Each row has a name. After each piece below comes the name of the row it's from, unless a question asks for something else. Each question is about the rows just above it.

[153 109 110 165] : N
[117 107 181 181] : T
[97 97 97 97] : B
[142 101  69 121] : R
[149 113  86 111] : E
[ 87 110 137 105] : A
[190 121 132 148] : X
[107 117 170 178] : M
[136 160 177 127] : W
[123 112 149 185] : C
[ 97 172 143 147] : S
[97 97 97 97] is in which row? => B
[143] with -1 step of 1 on every entry: => [142]
[117 107] is in which row? => T
The value that B holds more than once: => [97]
Repeated in T: => [181]
Shift each entry of [160 177] by -1 times 1: => [159 176]
q: [142 101  69 121] => R

[174 133 127 136 120 120 136 120] : Q
[130 137 126 117 125 115  86 107] : D
[132 139 133 107 123 104  97 103] : L
[164 132 122 130 122 109 136 154] : H
[120 144 139 120 120 106  97 120] : P
[178 132 129 135 114 109 141 140] : Y
[162 130 128 138 122 104 139 140] : G
[123 140 123 118 123 113  87 104] : V
[183 136 129 133 113 107 144 148] : F
Where do [120 144] appear? => P
q: [120 120 136] => Q
q: [120 144 139 120 120 106  97 120] => P
Repeated in P: => [120]

[145 114 113 138  95 128 142] -> dulol
[152 119 118 137 109 137 134] -> kuli
[136 122 125 132 117 126 141] -> Beka
[129 134 113 128  99 124 145] -> vivi
[123 119 133 126 132 130 128] -> gunu
[126 110 112 130  96 130 120] -> Guk
[133  69 129 137 122 138 109] -> beba
[139 133 131 114 139 121 136] -> Kipug
[135 126 134 134 134 134 139] -> punu
[126 139 134 132 114 139 128] -> Besob
The value that punu holds more than once: => [134]
Which row holds [134 134 134 134 139]? => punu
q: [126 134 134 134 134 139] => punu

[105  95  95 124 139  95  95 130 144 125] : pil
[126 109 150 136 104 167 144 116 112 158] : Murud
[101 134 149 137 120 111  90 117 131 101] : dif
[138 118 120 132 157  83 128 114 138  86] : bobog
[173 141 118 137 155 132 178 126 115 137] : pom
[120 136 184 115 125 167 167 123 148 132] : gipit
[127 135 122 119 191 129  99 111 103 148] : Div
[124 103  83 139 116 126 118 144 107 117] : zun
[115 158 106 191 119 123 135 144 153 125] : savum
The value that bobog holds more than once: => [138]
The value that gipit holds more than once: => [167]
q: [191 119] => savum
Shift each entry of [120 132 157  83] by +1 times 1: => [121 133 158  84]
[120 132] with -1 step of 1 on every entry: => [119 131]
Which value appears more than once in pil? => [95]

[161 124 138 158  86 118 138 111 130  94 156 129 157  95 148 183 126 128
 145 146 137 188 164 110 152 144 146 143 159 101  75 164 149 165 160 121
 118  83 144 137  68 120 120  87 141]  Z
[125 108 130 134  77 106 152 132 135 148 155 128 130 106 130 108 139 120
  97 160 105 121 151 136 167 115 146 133 131 110 118 101 130  99 127  79
 133 109 112 138  90  66 152 140 146]  J
[111 126 138 111 150 137 110 121 111 141 115 137 110 135 119 110 140 143
 116 109 130  90 120 132 110 111 138 120 103 150 149 107 145 124 113 130
 116 141 123 108 130 145 144 135 120]  U
Move every entry of [108] by -1 step of 1. => [107]
q: [123 108 130] => U
Shift each entry of [132] by -1 times 1: => [131]
Move every entry of [118] by -1 step of 1. => [117]
[118  83 144] with +1 step of 1 on every entry: => [119  84 145]

[128 127 141 147  97 141 175 136 118 159 108 141 146 122 152 141 114 132
 140 137 130 127 138 140 105] : Saled
[131 106 123  96 143 110 118 111 140 129 141 107 161 155 135 100 147 116
 132 102 153 128 125 113 121] : vabuk
[105 128 128 136 128 130  80 142 123 100 158 144 109 132 112 116  97 146
 110 115 142 121 115 130 131] : lotev
[144 114 106 136 127 134 132 134  91 123 126 116 111 154 107 100 113  95
 159 129 142 126 104 127 141] : Ridev
[125 107 121 123 137  98 161 104 149 133 149 135 142 128 142  89 149 144
 151 116 128 118 107 130 123] : zemo
[134 145 106 123 130 135 136 120 170 125 135 134 103 125 128 119 177 128
 118 138  97 151 120 141 122] : Non
[125 126  95 140 142 128 119 126 149 128 139 150 131 136 108  83 119 152
 139 134 126 140 111 169 121] : gulo
[128 110 132  95 147 114 121 112 155 108 131 118 160 125 121 133 154 134
 107  95 128 144 131 102 117] : nuzut
[144 119 106 137 127 101 134 137  93 123 124 116 108 153 108 101 114  95
 160 101 145 126 103 126 101] : lonol
[114 120 130 146 122 125  87 117 137 133 156 122 114 145 117 127 133 139
 117 138  91 112 133 166 152] : Bul
[125 161 132  88 157 110 124 127 131 133 102 105 128 128 137 163 137 108
 148 118 145 134 135 115 133] : fum
[149 103 135 121 131 112 112 107 108 135 113  93 129 155 141 134 121 102
 150 137 122 113 128 149 160] : gure
The row with [131 106 123  96 143 110 118 111 140 129 141 107 161 155 135 100 147 116
 132 102 153 128 125 113 121] is => vabuk
Which row holds [125 126  95 140 142 128 119 126 149 128 139 150 131 136 108  83 119 152
 139 134 126 140 111 169 121]? => gulo
The row with [128 127 141 147  97 141 175 136 118 159 108 141 146 122 152 141 114 132
 140 137 130 127 138 140 105] is => Saled
Move every entry of [131 133] by +1 step of 1. => [132 134]
[126] with -1 step of 1 on every entry: => [125]
q: [136 127 134 132] => Ridev

[177 122 149 111  86  85 122  93 109  98 112]  Kevu
[143 117 102 118 126 119 104 109 151  88 160]  teb
[146 134 174 145 128 106 169  94 118 152 124]  Kido
[ 72  74  98  93  85 111  86 149 109 122  99]  zipi
[136 125 146 131  98  97 135  91  98 133 105]  Rik
Move every entry of [152] by -1 step of 1. => [151]
q: [ 98  93  85 111  86 149 109 122] => zipi
Repeated in Kevu: => [122]
[98] with -1 step of 1 on every entry: => [97]
Shift each entry of [143] by +1 times 1: => [144]
[118] with +1 step of 1 on every entry: => [119]
The value that Rik holds more than once: => [98]

[178 160  87 156] -> movof
[117 112 110 115] -> zonip
[178 160 157  91] -> San
Shift each entry of [178 160  87] by +1 times 1: => [179 161  88]
[160 157] is in which row? => San
q: [178 160  87 156] => movof
[160] with +1 step of 1 on every entry: => [161]

[159 159 133 145 159 126 159 145  83] = ziv
[147 133 145 159 126 159 145 156 101] = vafu
[161 133  63 111 119 108  72  97  63] = suto
Repeated in suto: => [63]
q: [159 159 133 145 159 126 159 145  83] => ziv
Shift each entry of [126 159 145] by +1 times 1: => [127 160 146]
[145] with +1 step of 1 on every entry: => [146]
The row with [159 159 133 145 159 126 159 145] is => ziv
Where do [159 133] appear? => ziv
The row with [147 133 145 159 126 159 145 156 101] is => vafu

